Look-ups in named tables: a row name and a column name give one cell, copied from the table.

vurifi =
            vel     fup    guti    kuvi  nasozut  sipileb     vev     dar     fud   zepon
zemopuz   -8.46   -3.12    1.75    2.14    11.26     0.63   -2.58   16.54   -8.22  -24.55
mepeg     54.64    7.87  -48.00  -31.17     1.98    22.49   19.81   -3.34  -16.75  -17.53
dep       -4.03    6.71    9.54    5.58     2.01    -3.37   -7.21   -9.83   -7.58   10.45
gatav    -17.09  -30.60  -13.13  -22.98    21.91     0.14   14.24  -18.44   -2.65  -30.17
rogesi   -25.93   65.42   20.08   -1.39   -43.15    -6.76   13.66    2.61   -4.51   37.63
mal       22.75  -20.40  -40.07  -20.03    -7.20   -30.27  -43.41   -6.32  -51.37   17.96
fuz       -8.97   -0.14   -1.48   -5.84    -0.51    23.35   -4.77   28.00    4.36  -18.79
buka      -2.37   -4.61   -5.54   -7.27    10.64     8.08   -9.42    5.43   17.05   23.24

zemopuz, fup => -3.12
fuz, dar => 28.00
zemopuz, dar => 16.54
buka, guti => -5.54
mal, fup => -20.40
gatav, vel => -17.09
gatav, kuvi => -22.98
mal, nasozut => -7.20
buka, sipileb => 8.08
rogesi, zepon => 37.63
zemopuz, vel => -8.46

Table fatiri
|  | vuze | rokomap | rafamu | mer | pem |
|---|---|---|---|---|---|
| fem | 106 | 97 | 83 | 80 | 104 |
| pekipi | 87 | 98 | 119 | 79 | 130 |
| natugep | 58 | 150 | 101 | 132 | 69 |
| res | 207 | 129 | 79 | 82 | 155 |
| fekof | 61 | 87 | 76 | 120 | 80 |

What is the rafamu of res in fatiri?
79
What is the pem of fekof in fatiri?
80
What is the mer of pekipi in fatiri?
79
What is the rokomap of natugep in fatiri?
150
What is the pem of fem in fatiri?
104
What is the pem of res in fatiri?
155
What is the rafamu of fem in fatiri?
83
What is the rokomap of fekof in fatiri?
87
What is the vuze of natugep in fatiri?
58
What is the mer of res in fatiri?
82

bitap
fields: dizefum, tivuge, dun, nipez
teminu: [205, 45, 110, 104]
zosu: [30, 142, 112, 14]
keveza: [116, 169, 85, 106]
fomizi: [65, 118, 85, 129]

keveza, tivuge: 169
fomizi, tivuge: 118
zosu, dun: 112
keveza, dun: 85
teminu, nipez: 104
zosu, tivuge: 142
teminu, tivuge: 45
keveza, nipez: 106
fomizi, dizefum: 65
zosu, nipez: 14
fomizi, dun: 85
keveza, dizefum: 116
fomizi, nipez: 129
teminu, dizefum: 205
zosu, dizefum: 30
teminu, dun: 110

denebo:
|  | fid | silupos | zuge | dalovo | gidezo | muruvi | bev |
|---|---|---|---|---|---|---|---|
| pagepe | 183 | 149 | 78 | 125 | 164 | 120 | 147 |
| kiru | 86 | 100 | 207 | 100 | 160 | 192 | 129 |
| dol | 198 | 176 | 22 | 99 | 187 | 93 | 223 |
| mag | 50 | 90 | 184 | 120 | 79 | 91 | 197 |
| miguled | 108 | 123 | 124 | 92 | 151 | 118 | 97 |
| borugiz | 101 | 142 | 201 | 96 | 138 | 147 | 136 |
| fimaki | 177 | 144 | 68 | 133 | 158 | 126 | 137 |
| buso | 75 | 78 | 180 | 110 | 116 | 58 | 152 |
| famek | 135 | 162 | 206 | 51 | 94 | 89 | 213 |
| livoza | 42 | 133 | 86 | 216 | 128 | 113 | 101 |

miguled, zuge => 124
buso, muruvi => 58
mag, gidezo => 79
pagepe, zuge => 78
borugiz, fid => 101
mag, fid => 50
Row with the largest dalovo: livoza

zis =
cols = fomigul, fuf, lef, rolefo, nelelug, gunamuk, muresez
ritapel: [0.383, 0.356, 0.372, 0.597, 0.668, 0.864, 0.156]
rar: [0.208, 0.690, 0.165, 0.822, 0.280, 0.785, 0.239]
fofu: [0.360, 0.154, 0.706, 0.098, 0.334, 0.492, 0.126]
zogirav: [0.218, 0.537, 0.281, 0.550, 0.177, 0.492, 0.081]

What is the nelelug of rar in zis?
0.280
What is the muresez of fofu in zis?
0.126
What is the fuf of ritapel in zis?
0.356
What is the fuf of fofu in zis?
0.154
What is the fomigul of fofu in zis?
0.360
What is the gunamuk of fofu in zis?
0.492
What is the rolefo of ritapel in zis?
0.597
What is the lef of ritapel in zis?
0.372
What is the nelelug of ritapel in zis?
0.668
What is the fomigul of ritapel in zis?
0.383
What is the gunamuk of zogirav in zis?
0.492
Row with the largest fuf: rar

zarug.tsv
	dul	pel	nerem	ratig	kob	nugaz	guneb	pava
befonu	7.301	6.789	3.686	6.629	5.099	4.847	5.662	5.388
daduma	3.018	2.606	5.378	4.118	3.355	2.938	3.185	3.445
dilem	6.975	6.931	2.484	5.868	4.855	5.672	5.765	5.820
kogo	2.767	2.480	6.007	4.343	2.691	2.336	2.506	2.913
nol	3.115	1.813	5.752	3.905	6.824	4.966	6.231	7.442
sosofe	4.726	5.423	7.192	3.483	5.102	5.250	4.792	5.325
ref	5.680	6.626	3.851	5.921	3.943	4.406	3.403	3.716
monek	4.359	4.549	3.442	3.682	6.307	5.834	5.647	7.060
lesatem	4.196	5.198	4.719	4.577	3.830	4.766	3.401	3.074
gopadim	2.652	2.261	5.273	2.021	6.790	5.448	5.600	6.291
luz	2.111	2.110	4.601	2.775	7.406	5.910	5.972	7.713

What is the nugaz of gopadim in zarug?
5.448
What is the nerem of luz in zarug?
4.601
What is the nugaz of ref in zarug?
4.406
What is the pel of gopadim in zarug?
2.261
What is the ratig of befonu in zarug?
6.629
What is the ratig of gopadim in zarug?
2.021
What is the nugaz of nol in zarug?
4.966
What is the nugaz of daduma in zarug?
2.938
What is the pava of lesatem in zarug?
3.074
What is the ratig of ref in zarug?
5.921
What is the ratig of daduma in zarug?
4.118
What is the kob of luz in zarug?
7.406
What is the nugaz of monek in zarug?
5.834
What is the dul of nol in zarug?
3.115
What is the pava of befonu in zarug?
5.388

